Below are the code and all the weights of a small trained network. Each question names an input and a class and asks about switching units off, where a switched-off unit gives its printed mean instead of its output.

import numpy as np


def w(rows, s, z=0):
    codes = np.array(rows[::2]) - 128.0
    scale = np.full(codes.shape[1], s)
    scale[-1] = z or s
    return codes * scale


def f(y):
    return y / 2 * (1 + np.tanh(0.7978845608 * (y + 0.044715 * y**3)))


def log_softmax(a):
    a = a - a.max(-1, keepdims=True)
    return a - np.log(np.exp(a).sum(-1, keepdims=True))


def net(x, mask):
    res = np.array(x, float).reshape(1, 8) / 4 @ E
    y = f(res @ A[0][:, :-1].T + A[0][:, -1])
    res = res + np.where(mask, y, B[0][:, -1]) @ B[0][:, :-1]
    return log_softmax(res[-1] @ U[:, :-1].T + U[:, -1])


A, B = {}, {}
E = w([
[39,50,88,227,52,87,152,112,115,105,2,173],'x0',
[113,139,118,130,142,129,160,103,127,118,117,114],'x1',
[115,95,144,127,162,131,143,179,155,127,111,139],'x2',
[101,131,135,80,147,151,148,125,116,154,74,153],'x3',
[135,141,142,136,147,146,167,144,128,191,91,156],'x4',
[137,114,114,83,135,11,157,212,14,192,105,55],'x5',
[159,123,135,169,190,112,123,132,111,122,90,145],'x6',
[14,253,53,130,141,133,36,184,133,134,140,121],'x7',
],0.0062)
A[0] = w([
[57,241,104,160,174,172,118,193,131,182,68,122,254],'neuron 1',
[121,116,132,131,116,46,136,208,70,177,132,55,47],'neuron 2',
[197,183,171,73,165,182,117,176,151,212,189,92,91],'neuron 3',
[71,83,114,185,59,73,125,142,114,102,90,195,87],'neuron 4',
[94,77,89,193,31,135,142,157,115,144,63,151,125],'neuron 5',
[152,126,175,84,173,158,92,147,120,135,194,112,154],'neuron 6',
[127,102,75,104,114,72,146,172,50,194,129,64,72],'neuron 7',
[134,155,123,179,135,215,118,124,185,64,133,206,108],'neuron 8',
[255,3,222,87,86,137,226,61,116,147,89,145,160],'neuron 9',
[101,110,141,169,137,225,115,92,156,109,180,216,95],'neuron 10',
],0.0056,0.0017)
B[0] = w([
[87,107,49,129,90,150,57,171,146,100,161,133,200],'neuron 1',
[180,163,154,81,43,70,185,144,117,91,79,173,182],'neuron 2',
[103,146,220,115,193,178,81,48,100,162,152,112,198],'neuron 3',
[66,173,202,170,223,172,132,69,126,146,162,57,184],'neuron 4',
[35,136,200,185,243,167,170,3,65,149,131,54,190],'neuron 5',
[95,111,144,144,224,116,136,38,130,169,163,87,169],'neuron 6',
[163,143,144,88,102,91,173,140,136,102,20,201,183],'neuron 7',
[228,154,151,59,81,83,199,130,140,80,88,218,173],'neuron 8',
[134,190,35,204,113,200,84,222,230,65,208,124,255],'neuron 9',
[187,139,183,76,77,37,224,110,89,63,97,226,169],'neuron 10',
],0.0061,0.008)
U = w([
[98,132,253,173,244,139,132,62,112,173,120,63,70],'0',
[203,142,163,69,53,9,211,158,135,112,40,220,70],'1',
[129,84,84,143,146,123,112,151,133,135,129,150,255],'2',
[127,152,4,190,117,161,70,234,195,117,151,120,64],'3',
],0.0062,0.0052)

Each question gives the input, the list of numbers given to net, and the class t.
The units are the neurons (one row each of A and B). Each row of codes is followed by its name. A weight is (code - 128) times the scale printed after its matrix; where a second scale follows, it is the last column's (A, B and U).
mask holds one flag per neuron, in row order. A switched-off neuron (its flag False) gives its mean, the last column of its row in B, instead of its output. The means were averaged over made-up inputs and are rounded, as every weight is.
A unit's drop is (log p(t) with every unit on - log p(t) with that unit switched off) / (log p(t) with every unit on - log p(t) with every unit switched off).
The circuit of an input: a set's keep is (log p(t) with only the set's units on - log p(t) with every unit switched off) / (log p(t) with every unit on - log p(t) with every unit switched off). Starting from all 10 units, units are removed one at a time, each time the one whose removal leaves the highest keep (on an exact tie, the one counted first), for as long as the keep stays at least 0.8.
units of the circuit, in order: the units of the circuit, biggest drop first
k most important neurons: the k neurons with the biggest drops, biggest first
drop of u: that unit's drop, to one decimal
input [6,6,-2,6,-6,-4,8,5], class 0: units of the circuit, in order	(neuron 4)
input [-6,-8,8,1,-5,3,-3,-2], class 0: 2 most important neurons	(neuron 3; neuron 6)
input [-5,6,8,-7,-6,-7,4,7], class 1: 2 most important neurons	(neuron 8; neuron 10)
input [-2,7,-6,-8,-7,-7,5,-5], class 1: 2 most important neurons	(neuron 10; neuron 8)
input [7,6,-7,-2,-4,-4,-6,-8], class 3: 2 most important neurons	(neuron 9; neuron 3)
input [8,8,-8,-6,4,-4,-8,5], class 0: 3 most important neurons	(neuron 5; neuron 4; neuron 9)
input [-8,4,-7,-2,6,1,-8,8], class 0: 2 most important neurons	(neuron 3; neuron 9)
input [7,7,5,-6,-6,6,0,-8], class 3: 4 most important neurons	(neuron 9; neuron 3; neuron 6; neuron 10)
input [-2,0,6,-2,4,7,8,-8], class 3: 3 most important neurons	(neuron 9; neuron 10; neuron 8)
input [6,-2,-3,-1,0,5,0,-3], class 0: 2 most important neurons	(neuron 5; neuron 4)
input [1,-6,7,-8,-4,-7,4,7], class 1: 2 most important neurons	(neuron 8; neuron 10)
input [1,1,1,8,2,-4,-6,3], class 1: units of the circuit, in order	(neuron 9; neuron 10)
input [-7,1,-4,2,6,0,1,-8], class 3: 3 most important neurons	(neuron 9; neuron 5; neuron 4)
input [-1,6,-2,-1,-2,-8,-3,-7], class 1: units of the circuit, in order	(neuron 10)
input [-5,-4,-7,3,6,-6,0,3], class 1: units of the circuit, in order	(neuron 10; neuron 8)
input [-3,6,-1,-1,7,-7,-7,-4], class 1: 2 most important neurons	(neuron 10; neuron 8)
input [2,5,3,8,-6,8,1,8], class 1: 2 most important neurons	(neuron 2; neuron 7)
input [-4,-3,-4,-7,-2,0,-6,3], class 0: 2 most important neurons	(neuron 9; neuron 3)
input [3,-1,-6,3,-5,3,-7,-8], class 3: drop of neuron 9	0.7
input [0,-5,5,-4,-6,-6,8,-1], class 1: drop of neuron 6	0.0
input [1,-8,-8,-8,2,-4,4,-5], class 3: drop of neuron 1	-0.2
input [0,-5,-1,6,-2,-7,-8,-1], class 1: drop of neuron 10	0.1
